Below are the code and all the weights of a small trained network. Each question names an input and a class and asks about switching units off, where a switched-off unit gives its printed mean instead of its output.

import numpy as np


def w(rows, s, z=0):
    codes = np.array(rows[::2]) - 128.0
    scale = np.full(codes.shape[1], s)
    scale[-1] = z or s
    return codes * scale


def norm(h):
    return h / np.sqrt((h * h).mean(-1, keepdims=True) + 1e-5)


def f(y):
    return y / 2 * (1 + np.tanh(0.7978845608 * (y + 0.044715 * y**3)))


def log_softmax(a):
    a = a - a.max(-1, keepdims=True)
    return a - np.log(np.exp(a).sum(-1, keepdims=True))


def net(x, mask):
    res = np.array(x, float).reshape(1, 3) / 4 @ E
    u = 0
    for l in range(3):
        y = f(norm(res) @ A[l][:, :-1].T + A[l][:, -1])
        res = res + np.where(mask[u : u + 7], y, B[l][:, -1]) @ B[l][:, :-1]
        u += 7
    return log_softmax(norm(res)[-1] @ U[:, :-1].T + U[:, -1])


A, B = {}, {}
E = w([
[80,90,46,58,182,137,125,105],'x0',
[4,145,83,208,134,177,209,185],'x1',
[118,1,146,142,126,153,192,112],'x2',
],0.0089)
A[0] = w([
[58,244,221,98,152,77,78,86,163],'L0N1',
[233,19,137,126,103,125,49,103,83],'L0N2',
[141,112,247,203,37,89,127,165,2],'L0N3',
[2,54,109,71,126,125,41,69,172],'L0N4',
[131,60,190,78,64,117,215,135,79],'L0N5',
[78,84,95,128,103,58,179,216,64],'L0N6',
[54,119,109,198,134,179,151,137,196],'L0N7',
],0.0064,0.0019)
B[0] = w([
[159,149,110,119,158,100,224,127,216],'L0N1',
[134,119,171,150,184,131,64,148,254],'L0N2',
[102,120,127,157,42,48,134,139,214],'L0N3',
[139,163,150,147,38,80,136,161,221],'L0N4',
[151,217,42,102,111,193,170,94,179],'L0N5',
[130,128,156,137,100,153,2,111,160],'L0N6',
[196,124,178,100,178,96,98,149,228],'L0N7',
],0.0095,0.0049)
A[1] = w([
[114,48,117,69,182,27,195,134,82],'L1N1',
[47,140,143,216,165,177,135,167,2],'L1N2',
[51,120,131,149,150,115,149,190,169],'L1N3',
[143,15,130,168,108,156,162,67,156],'L1N4',
[144,129,158,142,118,46,191,157,231],'L1N5',
[2,98,64,25,135,77,70,74,90],'L1N6',
[180,109,119,213,236,129,88,162,126],'L1N7',
],0.0084,0.0016)
B[1] = w([
[76,94,117,204,130,160,107,158,166],'L1N1',
[203,91,162,116,192,148,78,37,187],'L1N2',
[194,120,121,124,112,106,98,87,194],'L1N3',
[120,254,69,66,202,84,200,159,187],'L1N4',
[51,123,149,100,124,146,121,103,254],'L1N5',
[142,127,218,171,42,87,179,57,209],'L1N6',
[109,96,105,135,167,104,132,177,208],'L1N7',
],0.011,0.0048)
A[2] = w([
[87,240,107,25,154,167,141,91,21],'L2N1',
[136,176,127,121,158,78,149,178,33],'L2N2',
[173,180,56,102,176,114,204,154,8],'L2N3',
[9,142,149,129,167,59,132,200,81],'L2N4',
[206,152,150,102,233,146,7,77,106],'L2N5',
[211,206,88,135,34,165,14,151,219],'L2N6',
[29,105,95,133,145,143,90,254,99],'L2N7',
],0.0083,0.0016)
B[2] = w([
[66,209,190,26,147,206,182,249,176],'L2N1',
[167,199,118,140,102,117,177,84,162],'L2N2',
[92,243,164,80,117,160,220,174,173],'L2N3',
[181,15,32,101,135,162,99,126,165],'L2N4',
[120,72,121,160,213,150,95,137,254],'L2N5',
[48,60,22,152,105,234,189,124,171],'L2N6',
[12,113,22,35,20,254,166,201,134],'L2N7',
],0.0085,0.0096)
U = w([
[161,90,143,132,249,121,53,108,84],'0',
[105,228,120,45,141,131,184,168,228],'1',
[116,128,152,151,2,53,132,72,236],'2',
[84,65,46,82,79,176,110,175,2],'3',
],0.017,0.0008)

Each question gives the input, the list of numbers given to net, and the class t.
The units are the neurons (one row each of A and B). Each row of codes is followed by its name. A weight is (code - 128) times the scale printed after its matrix; where a second scale follows, it is the last column's (A, B and U).
mask holds one flag per neuron, layer by layer. A switched-off neuron (its flag False) gives its mean, the last column of its row in B, instead of its output. The means were averaged over made-up inputs and are rounded, as every weight is.
A unit's drop is (log p(t) with every unit on - log p(t) with that unit switched off) / (log p(t) with every unit on - log p(t) with every unit switched off).
The circuit of an input: a set's keep is (log p(t) with only the set's units on - log p(t) with every unit switched off) / (log p(t) with every unit on - log p(t) with every unit switched off). Starting from the 12 units with the biggest drops (on a tie, the unit counted first), units are removed one at a time, each time the one whose removal leaves the highest keep (on an exact tie, the one counted first), for as long as the keep stays at least 0.8.
circuit, biggest first: the units of the circuit, biggest drop first
k most important neurons: the k neurons with the biggest drops, biggest first
top k neurons in layer l: the k neurons of layer l with the biggest drops, biggest first
input [-6,3,3], class 2: circuit, biggest first -> [L0N3]
input [8,8,4], class 0: top 2 neurons in layer 0 -> [L0N7 L0N3]
input [-7,4,-6], class 2: top 2 neurons in layer 0 -> [L0N3 L0N5]
input [-2,3,-3], class 3: top 2 neurons in layer 2 -> [L2N4 L2N7]
input [5,2,3], class 2: 3 most important neurons -> [L1N6 L0N1 L0N6]
input [6,3,5], class 2: 4 most important neurons -> [L1N6 L0N6 L0N1 L1N1]
input [3,-1,0], class 3: top 3 neurons in layer 0 -> [L0N4 L0N3 L0N6]
input [2,-4,6], class 1: 2 most important neurons -> [L1N4 L0N5]
input [-4,4,-4], class 0: 2 most important neurons -> [L0N4 L0N5]
input [-6,7,-3], class 0: 2 most important neurons -> [L1N2 L0N4]
input [-5,-2,-4], class 2: 3 most important neurons -> [L0N3 L1N4 L0N5]
input [7,-6,7], class 1: top 3 neurons in layer 0 -> [L0N7 L0N3 L0N5]
input [-5,-1,4], class 2: top 3 neurons in layer 0 -> [L0N3 L0N5 L0N2]
input [7,8,-3], class 0: circuit, biggest first -> [L1N2]
input [-4,-7,8], class 1: 4 most important neurons -> [L1N4 L0N5 L0N7 L0N6]
input [0,3,1], class 3: 3 most important neurons -> [L0N7 L2N7 L1N7]
input [4,-3,-3], class 2: circuit, biggest first -> [L0N7 L1N6]
input [2,-1,0], class 3: 2 most important neurons -> [L0N4 L1N6]
input [0,3,0], class 3: 2 most important neurons -> [L0N7 L2N7]
input [-3,4,7], class 1: circuit, biggest first -> [L1N4]
